Below are the code and all the weights of a small trained network. Each question names an input and a class and asks about switching units off, where a switched-off unit gives its printed mean instead of its output.

import numpy as np


def w(rows, s, z=0):
    codes = np.array(rows[::2]) - 128.0
    scale = np.full(codes.shape[1], s)
    scale[-1] = z or s
    return codes * scale


def norm(h):
    return h / np.sqrt((h * h).mean(-1, keepdims=True) + 1e-5)


def f(y):
    return y / 2 * (1 + np.tanh(0.7978845608 * (y + 0.044715 * y**3)))


def log_softmax(a):
    a = a - a.max(-1, keepdims=True)
    return a - np.log(np.exp(a).sum(-1, keepdims=True))


def net(x, mask):
    res = np.array(x, float).reshape(1, 5) / 4 @ E
    u = 0
    for l in range(2):
        y = f(norm(res) @ A[l][:, :-1].T + A[l][:, -1])
        res = res + np.where(mask[u : u + 5], y, B[l][:, -1]) @ B[l][:, :-1]
        u += 5
    return log_softmax(norm(res)[-1] @ U[:, :-1].T + U[:, -1])


A, B = {}, {}
E = w([
[149,104,9,137],'x0',
[126,133,124,130],'x1',
[56,70,118,62],'x2',
[135,129,133,119],'x3',
[123,254,112,48],'x4',
],0.0077)
A[0] = w([
[152,103,31,110,1],'0.n1',
[118,222,139,40,118],'0.n2',
[15,63,126,22,20],'0.n3',
[93,142,244,93,78],'0.n4',
[181,112,29,71,44],'0.n5',
],0.011,0.0043)
B[0] = w([
[69,235,104,145,171],'0.n1',
[144,23,79,85,254],'0.n2',
[243,245,148,122,236],'0.n3',
[26,164,61,175,219],'0.n4',
[59,100,102,156,190],'0.n5',
],0.011,0.0051)
A[1] = w([
[153,84,81,153,12],'1.n1',
[245,53,107,17,188],'1.n2',
[96,95,36,158,236],'1.n3',
[84,70,68,63,3],'1.n4',
[129,57,174,119,57],'1.n5',
],0.011,0.0027)
B[1] = w([
[102,139,141,21,144],'1.n1',
[217,86,231,98,224],'1.n2',
[80,154,254,109,254],'1.n3',
[87,95,198,225,179],'1.n4',
[93,72,151,40,133],'1.n5',
],0.0082,0.0066)
U = w([
[54,129,73,158,53],'0',
[169,117,153,131,252],'1',
[254,154,119,155,57],'2',
[162,21,125,98,75],'3',
],0.014,0.0027)

Each question gives the input, the list of numbers given to net, and the class t.
The units are the neurons (one row each of A and B). Each row of codes is followed by its name. A weight is (code - 128) times the scale printed after its matrix; where a second scale follows, it is the last column's (A, B and U).
mask holds one flag per neuron, layer by layer. A switched-off neuron (its flag False) gives its mean, the last column of its row in B, instead of its output. The means were averaged over made-up inputs and are rounded, as every weight is.
A unit's drop is (log p(t) with every unit on - log p(t) with that unit switched off) / (log p(t) with every unit on - log p(t) with every unit switched off).
The circuit of an input: a set's keep is (log p(t) with only the set's units on - log p(t) with every unit switched off) / (log p(t) with every unit on - log p(t) with every unit switched off). Starting from all 10 units, units are removed one at a time, each time the one whose removal leaves the highest keep (on an exact tie, the one counted first), for as long as the keep stays at least 0.8.
circuit, biggest first: the units of the circuit, biggest drop first
unit that matters most: the unit with the biggest drop
top k neurons: the k neurons with the biggest drops, biggest first
k most important neurons of layer l: the k neurons of layer l with the biggest drops, biggest first
drop when u is switched off: that unit's drop, to one decimal
input [7,1,-1,-3,5], class 0: unit that matters most	0.n1
input [4,6,2,-2,5], class 3: top 3 neurons	[0.n2 0.n4 1.n2]
input [-6,2,7,2,0], class 2: 2 most important neurons of layer 0	[0.n3 0.n5]
input [-2,-1,5,-5,6], class 3: top 2 neurons	[0.n2 0.n1]
input [8,4,-7,2,0], class 0: circuit, biggest first	[0.n3 0.n5]
input [8,8,3,6,-8], class 0: top 3 neurons	[0.n1 0.n2 1.n2]
input [-7,-8,4,5,-6], class 0: circuit, biggest first	[0.n4 1.n2]
input [-4,-2,6,0,6], class 2: top 3 neurons	[0.n3 0.n5 1.n3]
input [5,-4,3,-3,-3], class 0: 3 most important neurons of layer 0	[0.n1 0.n2 0.n5]
input [-3,6,-4,-2,7], class 3: circuit, biggest first	[0.n2 0.n3]
input [5,0,-2,-4,6], class 3: top 2 neurons	[0.n2 0.n4]
input [5,-7,-5,1,-1], class 0: top 2 neurons	[1.n2 0.n3]
input [-3,7,5,-5,6], class 3: 2 most important neurons of layer 0	[0.n2 0.n1]
input [-7,2,0,7,-6], class 0: 3 most important neurons of layer 0	[0.n4 0.n2 0.n3]
input [6,5,-5,-6,-5], class 0: circuit, biggest first	[1.n2 0.n3]
input [-7,8,8,3,2], class 2: 2 most important neurons of layer 1	[1.n3 1.n4]
input [-7,7,8,1,6], class 2: top 2 neurons	[0.n3 0.n5]
input [0,7,0,2,3], class 3: circuit, biggest first	[0.n2]
input [-3,-6,-3,2,2], class 0: top 3 neurons	[0.n4 0.n3 1.n2]
input [2,7,-2,-2,1], class 0: unit that matters most	1.n2
input [2,2,0,-1,4], class 3: drop when 0.n2 is switched off	0.5
